After every row comes one of two labels: whether the row has a hidden trait. Each part has its own trait and labels.
[ -7  11   4  -1 -20   8 -16  14   4   0  19  -1  -7  -2  10  21  -7 -18
  23   5 -14   1  27  -2  -1 -10  10   0 -20 -15   1  22   9  -5 -12  19
   5   0   8   7   7  -3   1 -14  13  17] => kan
[ -7  15   5   0 -23   9 -19   6   9   2  16  -1  -8  -2  15  23  -8 -20
  24   6 -13   5  24  -3   4  -5  11   0 -16 -12   0  25   7  -6 -13  22
   6  -2   7   6   8  -1   1 -14  18  15] => kan
[ -1   5   3   2 -13  15 -12   1   9  13  13  -8  -6   1  37  24  -9  -8
  28  -6  -8   2  12  -3   5  13   7   8   4   0   2  13 -11  -3  -3  15
  10   3  -8  -2  -3   0  -1 -40  19   7] => kan
[  1  -9   0   6  -2  16  -2  -7  -2   7 -15  -3  -4   8  20   4   0  -1
  25 -17  -4  -2   0   1  -5   2  -4   6  -7  -7   5   9   9   5  -3   1
   3   6   3  -3 -12 -12  -5 -24  -4  -3] => bop
[ -4  11   6   2 -18   8 -12   5  15   8  19  -8 -10  -5  25  26  -9 -15
  24   1 -10   3  17   0   5   5  12   3  -3  -1   2  14 -10  -3  -8  18
   9   0  -7   3   2   1   2 -28  21  12] => kan
[  4 -17  -5   1   8  19   9 -13 -20   1 -24   7   4  11   7 -19   5   4
  14 -12  -1  -3  -2  -7  -8   0 -18   6 -14 -19   3  11  23   6   1 -10
   3   7  20  -6 -13 -24 -10   5 -23 -12] => bop
[ 11 -30  -8  -5  16  25  13 -17 -35   5 -32   4   9   9  -2 -41   9   2
   3 -13   5 -10 -22 -13 -12  12 -25   9 -10 -17   2   4  24   4  11 -12
   4  -1  18 -10 -15 -22 -19   8 -35 -22] => bop
[ 11 -20  -6   4  28   2  17  -8  -7   4 -33   0   8   7  -1 -31  11  17
  -9 -20  11  -6 -25   3 -11   5 -17   1  12   7   4 -19   0   9  12 -18
   4   1  -1 -12 -20 -15  -3 -11 -20 -20] => bop

Next part:
[  0  -3  10 -43  11 -30 -10  39   2   3 -21 -39  -1 -28  11 -13  36 -13
  12  13  -2  12  10   3  -7  56  16 -12  -9 -11   1   1  25   6  10  25
  18   5  -2  11  26 -15] => S
[ -4  -8  43   4  -7 -19 -31 -33 -10  -5 -31  29   2  -1  -6  32  12  10
 -12 -16 -11 -16 -10  17  15  26  -7  28  -5  22  -1   2  -5  -4  -7 -21
  -8   7  -4  10 -24  16] => C
[  4  17 -33   3  -2  22  19  55  14  10  41 -46  -7  10  -5 -24 -14  -2
  25  18   7   8  12 -21 -24 -26  13 -35   6 -18 -10  -3   6  13   3  23
  22  -3   8  -6  24  -3] => C
[ -8   5 -22  49   0  32  27 -29   8   0 -25 -47   8  13   8   0  22  41
   1  -5  -6   7  -4  -6 -17  63   5  -6  -5   7  -9  -6   3   0  20 -22
 -14   3  -9  17  -3  -4] => C
[ 13  41 -27 -23  -9   3   0 -26  19  13 -12   6  25 -17  -8   6  36  45
 -13 -16   2 -12 -14 -18  -7 -19   9 -13  11 -14 -24   0  -4  -6   8  38
   2  -2 -10   9   8   7] => S
[  3 -10  -7  -9   6  -3   7  -3  -2   0  10   6   3  -7   3  -6   3  -1
   2   6   4   3   3   1   4  -4   5  -8  -5  -4  13  -1  -1  -4   7   4
  -4   0  -1   3   9  -7] => C
[  5 -10 -41  -9   9 -15   5  -7   2   0  -9   0   0 -12   7  -3  24  -8
   0  -3   8  13  13  -5   4  -9   0  -5  -7  -5   9  -3  12 -10   0   0
  -8  -4   0  -1  19  -6] => S
[ -1 -19  22 -12   0 -26 -18 -34 -13  -4 -25  32   7 -12  -1  27  20   7
 -16 -13  -3  -5  -1  18  21  18  -9  14 -11  13  14   2   2 -14  -1 -19
 -13   5  -3  15 -20   7] => C
[  6   0 -49  -8   6   9  23  27   9   7  29 -32  -2  -3  -2 -30   1   6
  17  14  14  16  20 -17 -22 -32   8 -39  -2 -23   7  -4  11   1   8  20
  11  -4   4  -7  30  -7] => C
[ -8  11 -19   8  -5 -17  -5  -2  10  -2  -1   1   6   1  -7   5  10   6
   6  -8  -5   7   8 -11  -8   2  -1   2   4   8  -9   2  -2   3  -9   1
   5  -3   7  -7 -28   8] => C
[ -4   8  52 -36  -9  42  11 -20  13   3 -26  12   2  23  -9  -8 -10  -8
   7 -11 -15  -7  43  -9  15 -20  -7  -6   0   3 -23  -5   1  26 -11  11
 -13   0  14  10   9  -2] => S
[  5   9 -35   2   0  11  18  34   9   8  31 -37  -5   5  -3 -25 -10  -4
  22  14   9   6  11 -21 -21 -28   9 -32   3 -18  -4  -3   4   3   4  17
  14  -3   4 -11  24  -2] => C
